Below is a small trained network, with its code and all its weights. Each question gives an input and a class and asks what happens when units are switched off, that is, made to give their printed mean instead of their output.

import numpy as np


def w(rows, s, z=0):
    codes = np.array(rows[::2]) - 128.0
    scale = np.full(codes.shape[1], s)
    scale[-1] = z or s
    return codes * scale


def f(y):
    return np.maximum(y, 0)


def log_softmax(a):
    a = a - a.max(-1, keepdims=True)
    return a - np.log(np.exp(a).sum(-1, keepdims=True))


def net(x, mask):
    res = np.array(x, float).reshape(1, 6) / 4 @ E
    y = f(res @ A[0][:, :-1].T + A[0][:, -1])
    res = res + np.where(mask, y, B[0][:, -1]) @ B[0][:, :-1]
    return log_softmax(res[-1] @ U[:, :-1].T + U[:, -1])


A, B = {}, {}
E = w([
[137,2,178,177,94,193,138],'x0',
[52,127,135,96,154,197,40],'x1',
[207,146,231,164,214,130,35],'x2',
[121,129,128,133,139,128,143],'x3',
[141,98,192,15,141,112,207],'x4',
[114,138,140,129,121,116,124],'x5',
],0.008)
A[0] = w([
[162,55,212,152,83,140,96,118],'N1',
[184,165,75,228,119,160,75,27],'N2',
[213,142,212,165,189,106,111,3],'N3',
[248,141,148,158,87,48,184,106],'N4',
[176,215,106,65,185,85,88,138],'N5',
[165,109,157,71,146,118,155,26],'N6',
[170,145,205,136,173,150,49,32],'N7',
[65,138,199,68,190,167,143,101],'N8',
[208,129,186,39,94,120,144,50],'N9',
],0.011,0.0034)
B[0] = w([
[74,191,152,171,202,175,181,237],'N1',
[152,129,147,135,167,5,111,223],'N2',
[96,122,67,88,68,110,179,242],'N3',
[184,105,146,77,125,207,52,246],'N4',
[70,110,173,192,164,205,186,254],'N5',
[114,160,132,195,100,68,102,182],'N6',
[124,99,93,68,65,148,135,252],'N7',
[234,120,112,133,141,85,82,217],'N8',
[95,145,126,201,127,37,89,215],'N9',
],0.013,0.008)
U = w([
[174,125,130,180,134,1,84,46],'0',
[119,106,54,54,4,119,190,104],'1',
[160,124,134,130,152,144,109,254],'2',
[132,136,165,172,193,197,173,25],'3',
[188,112,133,85,149,184,13,188],'4',
],0.0082,0.0053)

Each question gives the input, the list of numbers given to net, and the class t.
The units are the neurons (one row each of A and B). Each row of codes is followed by its name. A weight is (code - 128) times the scale printed after its matrix; where a second scale follows, it is the last column's (A, B and U).
mask holds one flag per neuron, in row order. A switched-off neuron (its flag False) gives its mean, the last column of its row in B, instead of its output. The means were averaged over made-up inputs and are rounded, as every weight is.
A unit's drop is (log p(t) with every unit on - log p(t) with that unit switched off) / (log p(t) with every unit on - log p(t) with every unit switched off).
The circuit of an input: a set's keep is (log p(t) with only the set's units on - log p(t) with every unit switched off) / (log p(t) with every unit on - log p(t) with every unit switched off). Starting from all 9 units, units are removed one at a time, each time the one whose removal leaves the highest keep (on an exact tie, the one counted first), for as long as the keep stays at least 0.8.
circuit, biggest first: the units of the circuit, biggest drop first
unit that matters most: the unit with the biggest drop
k most important neurons: the k neurons with the biggest drops, biggest first
drop of u: that unit's drop, to one decimal
input [-8,4,8,5,-7,-8], class 1: unit that matters most	N7
input [8,-8,3,4,-4,7], class 3: 3 most important neurons	N1, N8, N7
input [4,0,0,0,-5,1], class 0: 3 most important neurons	N2, N5, N4
input [4,-5,-6,1,7,-4], class 0: circuit, biggest first	N9, N7
input [5,-7,-6,-2,5,8], class 4: 2 most important neurons	N4, N3
input [-2,2,8,-3,8,-2], class 0: 2 most important neurons	N9, N8
input [-1,-6,8,7,-1,-3], class 1: 2 most important neurons	N3, N7
input [-4,-6,8,6,1,1], class 1: 2 most important neurons	N3, N7
input [1,6,8,-6,-8,-8], class 0: 3 most important neurons	N2, N4, N1
input [7,-3,8,-1,8,3], class 0: 3 most important neurons	N9, N6, N8
input [6,-7,-7,-8,8,-5], class 0: 2 most important neurons	N9, N6
input [5,-5,-4,4,3,3], class 3: 2 most important neurons	N7, N3
input [1,4,3,5,5,2], class 0: 2 most important neurons	N4, N8
input [0,-5,1,-3,3,-2], class 4: circuit, biggest first	N4
input [-1,2,-5,-3,-6,-2], class 0: 2 most important neurons	N2, N7
input [-5,-5,5,1,0,-4], class 1: 2 most important neurons	N3, N1
input [4,6,7,-7,3,-3], class 1: circuit, biggest first	N7, N3
input [-7,7,6,1,-5,-6], class 3: 3 most important neurons	N5, N4, N9
input [-4,7,8,7,7,-8], class 1: 3 most important neurons	N7, N3, N2
input [8,3,2,-6,2,2], class 3: circuit, biggest first	N1
input [-7,5,-6,1,-1,4], class 3: drop of N3	0.5
input [6,-6,-2,2,1,3], class 3: drop of N6	0.0
input [-5,5,8,4,1,7], class 1: drop of N3	0.4
input [6,3,0,4,-2,-8], class 3: drop of N5	-0.1
